Below is a small trained network, with its code and all its weights. Each question gives an input and a class and asks what happens when units are switched off, that is, made to give their printed mean instead of their output.

import numpy as np


def w(rows, s, z=0):
    codes = np.array(rows[::2]) - 128.0
    scale = np.full(codes.shape[1], s)
    scale[-1] = z or s
    return codes * scale


def f(y):
    return np.maximum(y, 0)


def log_softmax(a):
    a = a - a.max(-1, keepdims=True)
    return a - np.log(np.exp(a).sum(-1, keepdims=True))


def net(x, mask):
    res = np.array(x, float).reshape(1, 6) / 4 @ E
    y = f(res @ A[0][:, :-1].T + A[0][:, -1])
    res = res + np.where(mask, y, B[0][:, -1]) @ B[0][:, :-1]
    return log_softmax(res[-1] @ U[:, :-1].T + U[:, -1])


A, B = {}, {}
E = w([
[162,85,173,208,205,136,167,124,90],'x0',
[147,193,218,108,118,147,171,193,76],'x1',
[163,98,119,108,225,233,228,92,101],'x2',
[120,187,200,90,135,1,153,171,110],'x3',
[190,218,172,117,168,74,66,142,97],'x4',
[165,93,116,128,123,253,126,69,168],'x5',
],0.008)
A[0] = w([
[195,226,171,83,80,38,125,254,87,210],'n1',
[143,239,151,139,105,84,150,166,125,180],'n2',
[104,37,86,147,102,144,141,41,139,254],'n3',
[109,81,106,146,222,236,129,106,164,213],'n4',
[47,109,66,150,91,111,78,95,107,216],'n5',
[105,131,179,132,100,96,68,153,128,192],'n6',
[158,85,129,119,194,220,133,110,126,216],'n7',
],0.0084,0.0031)
B[0] = w([
[91,169,201,82,194,123,77,174,43,255],'n1',
[42,200,209,2,168,116,124,136,76,199],'n2',
[129,63,139,155,65,130,120,147,198,205],'n3',
[207,104,142,138,142,219,166,38,165,214],'n4',
[156,133,78,138,123,131,124,191,127,183],'n5',
[79,173,118,121,187,63,121,131,189,182],'n6',
[165,129,247,146,113,136,188,76,110,200],'n7',
],0.0099,0.015)
U = w([
[13,223,181,62,208,57,94,222,57,67],'0',
[219,65,156,210,138,176,209,42,148,74],'1',
[108,33,3,191,108,33,99,255,206,254],'2',
],0.0061,0.00074)

Each question gives the input, the list of numbers given to net, and the class t.
The units are the neurons (one row each of A and B). Each row of codes is followed by its name. A weight is (code - 128) times the scale printed after its matrix; where a second scale follows, it is the last column's (A, B and U).
mask holds one flag per neuron, in row order. A switched-off neuron (its flag False) gives its mean, the last column of its row in B, instead of its output. The means were averaged over made-up inputs and are rounded, as every weight is.
A unit's drop is (log p(t) with every unit on - log p(t) with that unit switched off) / (log p(t) with every unit on - log p(t) with every unit switched off).
The circuit of an input: a set's keep is (log p(t) with only the set's units on - log p(t) with every unit switched off) / (log p(t) with every unit on - log p(t) with every unit switched off). Starting from all 7 units, units are removed one at a time, each time the one whose removal leaves the highest keep (on an exact tie, the one counted first), for as long as the keep stays at least 0.8.
circuit, biggest first: the units of the circuit, biggest drop first
unit that matters most: the unit with the biggest drop
k most important neurons: the k neurons with the biggest drops, biggest first
drop when u is switched off: that unit's drop, to one decimal
input [8,-2,0,-3,-2,-8], class 1: unit that matters most	n1
input [-1,-7,0,1,-5,0], class 2: circuit, biggest first	(n5, n3)
input [0,-5,-3,8,0,8], class 2: circuit, biggest first	(n1, n2, n4)
input [-6,5,5,6,-8,2], class 1: 3 most important neurons	(n1, n2, n6)
input [7,-1,7,6,-4,-6], class 1: 3 most important neurons	(n1, n2, n6)
input [-8,-2,4,-5,-5,-5], class 1: 2 most important neurons	(n4, n6)
input [-6,-4,-1,0,5,6], class 2: 4 most important neurons	(n1, n4, n7, n2)
input [5,-4,-3,0,2,0], class 2: drop when n2 is switched off	0.2
input [4,-7,4,7,4,2], class 1: drop when n1 is switched off	0.5
input [2,3,-2,-3,-5,-1], class 1: drop when n1 is switched off	0.1
input [-8,2,-4,-7,7,7], class 1: 2 most important neurons	(n1, n2)
